Below is a small trained network, with its code and all its weights. Each question gives an input and a class and asks what happens when units are switched off, that is, made to give their printed mean instead of their output.

import numpy as np


def w(rows, s, z=0):
    codes = np.array(rows[::2]) - 128.0
    scale = np.full(codes.shape[1], s)
    scale[-1] = z or s
    return codes * scale


def norm(h):
    return h / np.sqrt((h * h).mean(-1, keepdims=True) + 1e-5)


def f(y):
    return y / 2 * (1 + np.tanh(0.7978845608 * (y + 0.044715 * y**3)))


def log_softmax(a):
    a = a - a.max(-1, keepdims=True)
    return a - np.log(np.exp(a).sum(-1, keepdims=True))


def net(x, mask):
    res = np.array(x, float).reshape(1, 2) / 4 @ E
    u = 0
    for l in range(4):
        y = f(norm(res) @ A[l][:, :-1].T + A[l][:, -1])
        res = res + np.where(mask[u : u + 6], y, B[l][:, -1]) @ B[l][:, :-1]
        u += 6
    return log_softmax(norm(res)[-1] @ U[:, :-1].T + U[:, -1])


A, B = {}, {}
E = w([
[236,176,138,138],'x0',
[136,150,2,137],'x1',
],0.0089)
A[0] = w([
[181,82,112,99,181],'0.n0',
[79,173,133,128,179],'0.n1',
[163,112,103,115,51],'0.n2',
[158,170,171,194,111],'0.n3',
[248,214,132,131,252],'0.n4',
[156,136,28,159,140],'0.n5',
],0.012,0.0032)
B[0] = w([
[109,153,133,94,145],'0.n0',
[73,153,155,117,145],'0.n1',
[159,65,132,151,128],'0.n2',
[33,107,206,191,159],'0.n3',
[119,190,188,202,255],'0.n4',
[255,94,94,106,210],'0.n5',
],0.0081,0.0096)
A[1] = w([
[130,129,86,130,157],'1.n0',
[146,10,15,65,46],'1.n1',
[128,140,147,123,2],'1.n2',
[117,106,70,157,196],'1.n3',
[179,93,84,93,86],'1.n4',
[67,215,108,177,197],'1.n5',
],0.012,0.0027)
B[1] = w([
[165,151,115,109,152],'1.n0',
[158,50,165,62,254],'1.n1',
[113,98,142,162,113],'1.n2',
[166,152,110,135,175],'1.n3',
[73,88,254,120,183],'1.n4',
[127,98,192,97,211],'1.n5',
],0.0093,0.0051)
A[2] = w([
[245,192,110,198,88],'2.n0',
[204,250,152,207,254],'2.n1',
[91,143,88,107,123],'2.n2',
[93,176,143,120,62],'2.n3',
[104,68,66,134,171],'2.n4',
[245,179,106,217,98],'2.n5',
],0.012,0.0049)
B[2] = w([
[50,164,13,123,193],'2.n0',
[185,145,59,133,252],'2.n1',
[192,145,174,224,122],'2.n2',
[163,193,204,86,129],'2.n3',
[255,160,142,97,142],'2.n4',
[26,125,59,160,197],'2.n5',
],0.0081,0.011)
A[3] = w([
[98,168,138,174,7],'3.n0',
[137,88,174,183,188],'3.n1',
[252,117,168,189,102],'3.n2',
[37,195,135,117,160],'3.n3',
[52,175,107,215,4],'3.n4',
[125,58,107,94,94],'3.n5',
],0.011,0.0027)
B[3] = w([
[123,170,149,76,163],'3.n0',
[130,175,9,130,238],'3.n1',
[184,200,151,72,248],'3.n2',
[85,32,201,126,254],'3.n3',
[154,48,184,31,225],'3.n4',
[176,174,116,66,202],'3.n5',
],0.011,0.0033)
U = w([
[39,32,224,138,209],'0',
[205,68,112,5,168],'1',
[154,239,215,184,184],'2',
[157,172,13,193,212],'3',
[86,97,107,128,28],'4',
[124,70,126,190,2],'5',
[152,73,145,203,29],'6',
],0.018,0.0082)

Each question gives the input, the list of numbers given to net, and the class t.
The units are the neurons (one row each of A and B). Each row of codes is followed by its name. A weight is (code - 128) times the scale printed after its matrix; where a second scale follows, it is the last column's (A, B and U).
mask holds one flag per neuron, layer by layer. A switched-off neuron (its flag False) gives its mean, the last column of its row in B, instead of its output. The means were averaged over made-up inputs and are rounded, as every weight is.
A unit's drop is (log p(t) with every unit on - log p(t) with that unit switched off) / (log p(t) with every unit on - log p(t) with every unit switched off).
The circuit of an input: a set's keep is (log p(t) with only the set's units on - log p(t) with every unit switched off) / (log p(t) with every unit on - log p(t) with every unit switched off). Starting from the 12 units with the biggest drops (on a tie, the unit counted first), units are removed one at a time, each time the one whose removal leaves the highest keep (on an exact tie, the one counted first), for as long as the keep stays at least 0.8.
units of the circuit, in order: the units of the circuit, biggest drop first
k most important neurons: the k neurons with the biggest drops, biggest first
k most important neurons of layer l: the k neurons of layer l with the biggest drops, biggest first
drop when u is switched off: that unit's drop, to one decimal
input [7,0], class 2: units of the circuit, in order -> (0.n4)
input [-3,-2], class 0: 2 most important neurons -> (0.n5 1.n1)
input [2,1], class 3: 2 most important neurons -> (2.n1 0.n5)
input [1,-6], class 2: 2 most important neurons of layer 2 -> (2.n0 2.n5)
input [-6,2], class 1: 2 most important neurons -> (0.n4 1.n1)
input [-1,-4], class 0: 2 most important neurons -> (0.n5 0.n4)
input [4,0], class 2: 2 most important neurons -> (0.n4 2.n1)
input [1,-3], class 2: 2 most important neurons -> (2.n5 2.n0)
input [-8,5], class 1: drop when 0.n4 is switched off -> 0.1
input [-2,-1], class 0: drop when 1.n1 is switched off -> 0.3
input [-2,-2], class 0: drop when 0.n5 is switched off -> 1.4
input [-2,-3], class 0: drop when 1.n1 is switched off -> 0.6
